Each row has a class, written as a number after it.
[-140 -186 -519  243  -57  141  602   21   13 -191  231  228 -405    1
 -103 -141 -125 -374  308  -30  115 -619  119   89 -339   44  282   13
   84 -517 -495   71 -300   91   12   -8]  3
[  97  115 -107   48 -200  233  330   46  -87  -70  -25  241   38 -188
   84 -119   71 -462  490 -196  163 -721  139   27 -261  139  182  103
   10 -405 -305   25 -340   27 -262  -96]  11
[ 402 -435  -59 -427  122  -90 -290   11   46 -231  -56  161 -232 -136
  155  -19  122 -256  643  214  151 -283   48   39   85  -24  132 -143
   56 -436 -197  104 -247  358   21   88]  1
[ 116 -178 -209 -327 -134   34   -3  102   47 -220   62  202  -33 -449
  278   67  -71  -29  237  -73  144 -146  -77  -54 -245 -293  142   25
  208 -189 -208 -343 -655   -3   55  205]  8
[ 205  -20 -464  253 -431  -49 -178   16   67   39 -311  118  -50 -170
  329   81   86 -357   72   79  261 -348  -98  186 -408 -295  260 -149
  -34    9 -455 -143 -608 -217 -141  275]  4
[ 295   29   25 -102 -164 -180  -99  208  -14  122 -213   58  248 -234
  177  277   55 -185  110  -44 -193   -2  178  127 -151  -59  109 -163
  132 -165   43 -113 -109    8 -453  193]  7
[ 189  -94 -173 -201   59  -35  164  139  -53   33 -192   22 -305 -209
  191  300  102 -211  361  -69   57 -163  534  163 -178  -77  211 -251
  -33  -53   77  131 -478  -33 -525   80]  0
[ 273  -25   70 -172    6   47   23  135  -75   45 -214   97  -73 -163
   25  252  187 -161  198 -185 -134 -254   18   95  -19  -49  111 -184
 -177  -72  168   50 -299   52 -391  -70]  2
[ 112  -36  251  -39 -128  -71  -88 -254  -23   86   27 -474  186  236
  287 -224   73  460  -50  164  234 -132 -127 -305   -4  -48 -315  306
 -120  436  -63 -266 -166 -128  316   59]  7
[ 244  -60  243 -454  146   99  211  -91  -28  -21   54 -131   14   40
  268 -121  194  337   84 -136  224 -140   -1 -317   56  -46 -126  148
  -66   65   76 -362 -158  -99  112    3]  0
[-125  -39 -625  434  -12   10  835  -46 -140  150  297  240 -466 -142
  204 -206 -141 -116  -81 -127  180 -441  253  266 -620   76  252  -43
 -154  101 -398 -110 -757 -125  -51  339]  8
[ 118 -546 -191   54  167  -82   35 -322  -43   40  214  -80 -572  334
  322 -237  -76  171  148  216  164  118 -157  269 -463 -364  180 -242
  -61    1   50 -172 -827 -260  198  332]  6
[ 145   75   15 -346  -71  335  652  -95  -20 -184  246  -36    1    9
  -54 -233  -71  351  -64  -50  356 -293   63 -637  -23   78 -257  163
 -239 -113  -21  256  -34   18   -9 -375]  10
[ 165  246 -212  189 -651 -107  -54  350    0  -48 -370  -18  288 -474
  -18  194    1 -427   67  -32 -118 -217    0  -46 -322  133  162  -82
  114 -287 -454  122  216  -18 -483  114]  9
[ 196 -147  -64  -13 -142  -32  295   71 -153  185 -100  174  164  -10
 -235  168   28 -234 -331 -134  -24    6  259  100  -52 -110  142   34
   99  -99  -70  372  331    0 -173  -92]  11
[ 147 -288 -289 -211   21  161   24 -219   32 -121   11   50 -315   17
  138  -84 -137  133  168    3  227   -6 -209  -67 -423 -259  150 -234
   29  -14   92  -85 -627 -202 -160   14]  5
[ 242    8   63  325 -119   -6  337 -147   -3  238  111 -271   11  101
   47 -215   15  130 -207   32  143  -87   75  -29 -318  154  -54   -1
  -37  237 -289 -195   20 -263  -28  -29]  2
[ -78  113 -108  155 -225  -47  215  190  -79    9    1   47   42  -26
   14 -170   50 -283  -25  336  170 -446  283 -173    1  290 -186  199
 -110   -3 -378  385  -69  263 -108   67]  7
[  24 -335  146 -112   -5 -228 -110  198 -138  -35 -113   87 -266 -110
  236  -38  289  -98  232  121   52  105  168  266  -39  245  110  -56
  -53  -97   22  -97 -373  116 -185  161]  4
[ -89  325  245  112 -445   70  282  425 -234 -181 -156  208  323 -344
   80  -13   90  167 -301  -15 -246 -219  256 -300 -257  458  -53  191
 -172  -79   48  -65  -20  -71 -408  -34]  8
[ -87  299 -173  476 -456   43  319  199  -40   76  -73   34   95 -293
  161 -235  -16 -310   48   16  124 -636  221   24 -520  366   56   62
  -62 -152 -551  -98 -486 -132 -176  197]  11
[ 382   28  423  139  -66 -335 -310 -102  -45  316   -7 -277  469  -97
  133 -135   73  240 -180   38   21   77 -277  170 -195  -53 -135  155
   -9  412   -4 -307   27 -109  226  498]  3
[  96   63  -14  138 -316 -287 -406  186  105  115 -240 -345  146   11
  268   -2  231 -122  116  382  -50   -1  133  -43  -98  184  -27  157
  -22   93 -304  -46 -105   -5 -110  362]  0
[ 114 -175   50  663 -331 -144  -93 -227  -49   -7  -24  -51   20 -215
  106 -202   38   94  159  126 -159  -17 -394  127 -741  368   97  -95
   42  180 -210 -371  -62 -193  -44  234]  9
[ 460 -370  -19 -259  189  106  150 -187   96 -327  124  159 -551   17
    6   43  -43  126  286  100  269  -14 -125   74 -434 -193  370 -375
   28  -55   72 -170 -571 -190  -26 -192]  7
[-337  104 -827  -57 -119   27  265  266   28 -161   -2  394 -359  -57
  159   72 -235 -330 -166  -10  150 -494  101   51 -388 -328  375   52
   14 -263 -386 -147 -899 -230 -157  322]  5
[  75 -391 -204  -78   -4  -74  -91 -148  163  -85 -173   35 -354  -22
  153   -3 -108   52  251   20   41  -92 -241   41 -451 -167  450 -265
   69 -332 -145 -322 -666 -266   70   54]  9
[ -58 -489 -548  365 -316 -107  -65 -282  -18 -105   30  -80 -334   96
  118 -122 -215   62  -70  245  207  201 -282  117 -619 -270  170  -53
  182  -20 -373  -92 -300 -296  232  354]  1
[ 192 -278 -497  106 -248 -240 -562 -192  269  -34 -148 -252 -325  143
  237   67  -56   48  232  392   86  132 -265 -140 -225 -263  176 -165
 -238  -32 -428   29 -285 -245   84  216]  4
[ 242 -164  496 -208 -106  -52 -291  203    5   74 -197 -158  156   44
  335 -124  322 -115  309  303 -127 -192  174   90   17  260   53   38
   84 -146    5 -140 -201  113 -123   59]  10
[  24 -193   66   10 -240 -216  -44  182   65  -44 -107  -97   81  146
  -29   90   59   -6 -360  331  -48 -109  220  -39 -142   67  127  183
  154 -184 -241   21   73 -187   41   48]  2
[ 379 -185  112  195 -105  -13    7 -379  -36  340  149 -425   61   98
  262 -454   -9  146  369  -48  144  -50 -306  -31 -235   53  -87  -36
  -44  223 -308 -277  -93  -44  212  234]  7
[ 152  -65 -147 -141 -260  -17 -249  209   77  -42 -203  242    3 -282
  176  137  178 -506  353  -73   25 -517   40  105  -54 -170  286  -62
   41 -447 -343   47 -547   32  -49   44]  1
[ 147  -44  224 -386   68   58  265  156  -52 -113 -103  101  -52    0
  -52  183   42   31   84  -29 -164 -270  116 -135 -174   51  116 -144
  -23 -115  249  -83 -489  -20 -385 -228]  3
[ 103   33    1 -235  115   29  310 -132   47  -48  180 -226 -137   87
  176 -137  -43  448 -171 -108  339  -92 -196 -199 -167 -254  -58  100
 -164  233   56 -419 -488 -295  136   57]  5
[  63  219 -162  218 -174 -115  258  154   36 -143  -78   14 -126 -131
  226  178   90  -86   43  274  -36 -437  405   13 -342  267  155   32
  -74  142 -158  -55 -344 -168 -400   30]  9
[  75 -465 -235  222 -181 -214  146  -35  -74 -206   99  270 -457  -75
  228  -20   16   16  -12  160   -9   97   12  178 -506   -4  351 -147
   18 -224 -185  -39 -417 -225  -24   13]  5
[ 361 -441 -252  -41 -561  217  109 -186   88 -213 -165   49   24 -120
   74 -245  -56   71  153  112  335  -83 -361 -385 -419   -7  227 -194
  160 -397 -375   52 -122 -146  -39  -35]  4
[ 104  242  -41   50 -431  -69 -185  234   -2   26 -385   43  345 -334
 -161  167   13 -180  -57 -249 -211 -263 -138  -61 -136  214  147  -18
 -119 -230  -56   66  103  -87 -439  -48]  3
[  68  -91  153  -52 -168  111  411  -98 -150   11  -45 -188   11  116
  167 -391   -7  324 -174  -11  319 -245  -10 -260 -203  165  -64  190
  -46  115 -202 -289 -235 -168  103 -101]  0
[ -41  103  -56   44  -70 -242   17  -37  174   63  162 -364  139    8
   19   -8 -166  242 -122   -2  -97  -84  -59 -203 -180   26 -115  291
   23  -19 -333 -460 -123 -279  208  129]  11
[ 206 -298  -61  -62 -217 -207 -581   68   31 -182 -204   -7 -158 -154
  386  -14   40  154  230  190   92  271 -435   88 -312 -342  113 -291
  -30 -152  -83 -406 -603  -70   23  303]  0
[-151 -236 -276  271 -193   64  306  -51  -87 -232   24  139 -420  234
   40 -171 -113  135  -42  178   -1  -55 -259  -10 -561   40  329  -26
  -96 -152 -132 -161 -575 -223   39   75]  3
[ -46   70 -385   62 -283  193  296  131  -70  102  -34  250   -7 -487
  159  -66  -66 -210   98 -197  254 -424 -134  -21 -323  -70   90  -74
   14   37 -372  -69 -439   38 -153  279]  11
[  69  220  475   37 -317 -129 -176  238  -12  -51 -176  -91  443  -58
  -59  -56  164  -70 -228  279  -30 -358  148 -272   97  362 -216  231
 -101  -31 -185  142  338   37  -71 -183]  2
[ 131  -18   75 -192 -315  -26   49   33 -146  -48  137  -19  375 -323
  156 -142  -43  286 -271 -148  182  148 -247 -282  -50 -213 -281  248
   25   25  -76  -87   90  -33  182  209]  1
[ 111 -295 -108   75   24 -161 -116 -118  -53 -102  165  -24 -297  -63
  424 -229   -7  304  139  208  185  280 -114   96 -484 -176   -9 -147
    0  108   90 -298 -648 -145   55  447]  6
[ 430 -363   78 -234  -78 -108   33  -20   71  -22  -36   23   48  -68
   95  167   93 -110  -18  300  258  168   61   96  -90 -231  142  -40
  330   20 -158   61  -36   70   91  130]  2
[  44 -203 -159 -363   74  110  282  299   96 -246  -87  132 -389  -29
   38   85  162 -257  142  219  277 -492  337  -27  -65  -29  193  -86
   58 -323  -85  181 -330   20 -375 -104]  4
[  59  -27 -844  246 -159   59  375  -10   65   49  117  101 -267  -17
  207  -43 -183 -368  -70  252  475 -449  247   84 -503 -507  219  122
  130  118 -599  245 -576 -134  -28  431]  2
[ 298   15   96  -11 -184  155  533 -117  -59 -304  -52  141   34  226
 -221   53   32  108 -174  189  143 -191  128 -343 -180  109  136  -45
 -191   46  141  329   34  -31 -260 -487]  5
[  73  -22 -563  553 -319   47  403 -212   58   58   40  121 -132   39
  -29   51  -32 -451  245   76  170 -440  274  143 -399   92  238  104
   21 -249 -613  250 -240  -52   58   99]  10
[ -18   91  151   88  -39  -62  164   18  -61  220  196 -226   46  104
  271 -226    7  306 -349  -42  144 -139  -77   60 -202 -104 -158  263
 -105  264 -168 -549 -416 -305  247  235]  7
[ 208 -354  -11 -104 -168 -113 -255 -101  164 -115   57   41   14 -357
  268   75    5  366   -5   75  178  406 -342  -31 -468 -247  144 -265
  239   45   28 -464 -240 -271   96  308]  1
[ 157   77   99   17 -202  -83  -88 -202   96  191   18 -518  192  117
  244 -224    9  164   95  115  104  -57   -9 -375   46   65 -325  106
 -241    8 -257  -47  -31 -136  141   34]  1
[  -3  164  229 -184   18 -242 -240  157   -3   74  -89 -306  108 -108
  200 -104   -9  188  -22  -28  -65  -23 -168 -131   13  117 -181  286
  -24  134 -182 -595 -399 -114   92  199]  2
[ 132 -313 -145  -63 -123  -42  115   75   65 -167  -71  127 -247  -54
  233  -24    3   74  -86  248  279 -114 -192   44 -358 -259  297 -180
   -5 -158  -31 -114 -531 -180 -110  166]  2
[  97 -321  -41   -4   57  -64  -76   -4  -87   99  -33  -69 -255   19
  182 -113   37 -149  115  190  294   62  293  196  -12 -174   73    5
  210   20 -337  -39 -124  -53  127  201]  9
[  76 -446   17  257 -181  -31  237 -211 -114  -79  242  -29 -267   29
  315 -461 -103  316  -40  245  145   76 -123  -20 -573   44  106  -45
  -77   50 -110 -192 -544 -282  134  142]  0
[ 134 -294 -305 -136  -79  -48 -184 -184  148 -146 -132 -134 -355  -35
  252  -81  -62  -40  384  168  213    8 -228 -121 -324 -172  140 -220
   33 -128 -230 -212 -682 -124  -23   14]  9
[  85 -205 -193  -17   -8   -4  240   35  -12  -77   -7  -70 -449  139
  182 -254   60 -150  135  259  155 -236  151   87 -201  194  213  105
 -135   72 -305  -65 -648  -10    0   30]  4
[  75 -319  -25 -536  215  -71 -156  282    3 -110   -4  -29 -403  -95
  423 -199  137  -64  346  238  179  -75  131  -86  111 -116  -15  -54
  -25 -158  -49 -114 -663  201 -194   67]  2
[ 258 -396 -145  369 -464   68   19 -303   80 -296 -145  -45 -176  121
  135 -162   35  302   12  243  184  288 -371 -109 -590   71  343  -87
  115  -97 -191 -222 -152 -332  154 -170]  11
[ -93   64 -299  -94   23   65  652  168  -98   40  -91  -24 -314   48
  -51  243  -24   -3 -155    5   25 -172  476  -64 -242   52  219   72
  -63  202   45  174 -315 -157 -532  -62]  8
[-216  -71   -8  167 -414  -26  -21  265 -170  -39 -248   30  134 -302
  161 -123   72 -101 -240  154  208 -103  154   -4 -105  206 -136  151
  187  -45 -305   -7  109   31  -11  321]  5
[  79  181  412   96 -374  -83  -63  268 -116 -105 -261  161  389 -263
   95  -40  197  -30   83  -35 -257 -383   54  -44 -193  545   75  104
  -67 -232  116  -71 -129   53 -346 -116]  7
[  17  230  290  -28 -215 -201 -515  125  -60  257 -201 -228  426 -219
  287 -217  116  103  121 -234 -177 -112 -356 -179   63  181 -307  207
 -192  -82 -303 -642 -231   10  204  403]  5
[ 140 -323 -513 -259   49  214  236  -25   22 -166  164  258 -340 -130
  284 -155 -116 -332  396 -104  291 -329    5   71 -162 -559  255   88
  263 -441 -358  -32 -793   58  153   25]  1
[ 171 -245  323  145 -274   52 -116  -99   10   26 -177 -310  113  138
  142 -315  165  130   23  448  167  -38  169 -174  -91  446 -186   57
   31   23 -223   42  156  -24  125   73]  4
[ -22  311 -408 -101 -269  192  452  192  -43 -120 -213  433  -64 -368
  165   70  -33 -181  260 -149  238 -619  125 -263 -323  170  202 -167
 -242 -281 -208  134 -620  106 -410   48]  10
[ 141  -96  -38  -43  -92 -157 -388  -44  141  141 -291 -309 -164  117
  155  -57  123 -326  411  343  268 -286  206   14   33  144  -31  -44
 -139 -121 -549  121 -221  125  145  105]  0
[-226   94 -513  501 -248   10  579   61  -50   57  215  305  -91 -152
  104 -128 -119 -234  -95  -74   53 -478  -31  248 -564   56  212   52
  -32  -57 -418 -144 -564  -48    4  374]  4
[ 325  -63  392  -53  -53 -189  -76 -156   34   77  167 -285  286 -120
  138 -282   85  235  119  -22    8 -143 -106 -233   -4  176 -177  185
  -53  135 -131 -277  -80  -50  218   49]  5
[ -40  206  -90  258 -440   81  107   31 -122  -86 -320  -49   54 -203
   45  261   92  -60  194  -45 -219 -304   65 -175 -107  398   13  -27
 -147  187 -142   86  206  -45 -319  -11]  4
[  21  154 -397  169 -114  -57  261  155  -41   21    0  246  -73 -184
  175   38    8 -232  160  -53  -77 -460  176  120 -359   95  267   35
  -92  -72 -201 -105 -650   -9 -276  317]  1
[  36   96    0 -127   94  -58  450  -53  -73   73  157 -111 -144  116
  158 -137  -62  196 -217  -70  298 -191  162 -106 -123 -132  -77   57
 -236  133  -65 -176 -532 -220   35  -56]  1
[-113 -395 -235  278 -123   16  -75 -210   67   42  -76 -247 -455  135
  274 -193  -83  178  269  194  144  -75 -131   57 -434  -29  241 -222
  -43   -8 -273 -287 -402 -306   80  223]  0
[  18   65  237 -117  -41   91  201  225  -89 -174  -69  184   97 -315
   -9  139   61  -53   61 -309 -127 -244   50  156 -258   21  144   27
  214 -209  169 -300 -173  -90 -251 -143]  0
[  28  214 -124 -245  205  -49   89  -72   45  241  -26 -296  -89   49
   84  -32  -95 -117  299 -224  234 -269   37  -48  113 -223 -115   -3
 -229   28 -103  -52 -480   18 -146  -64]  1
[ 190 -198  213  -47   68 -195  -11   63   72  -94 -147 -212 -246  157
  201   46  146  -58  262  470  -20  199  163  111 -119  219  170 -129
   70  117 -142 -270 -112   79   -7  160]  4
[  75   66   17 -296  -29  -19   33  153   61  -18 -267 -143  -80 -101
  205  209   69  -17  323   40  -87 -151  235 -148  -87  160  110 -117
  -50  -67  137  -76 -362  -17 -423   55]  7
[ 168   82   33 -212   65   97  367 -110   -4  241  211 -320   11  203
  237 -348  -34  243 -145   30  377 -141 -133 -227 -103 -233 -313   77
 -244  236 -113  -65 -338  -65   66   82]  4
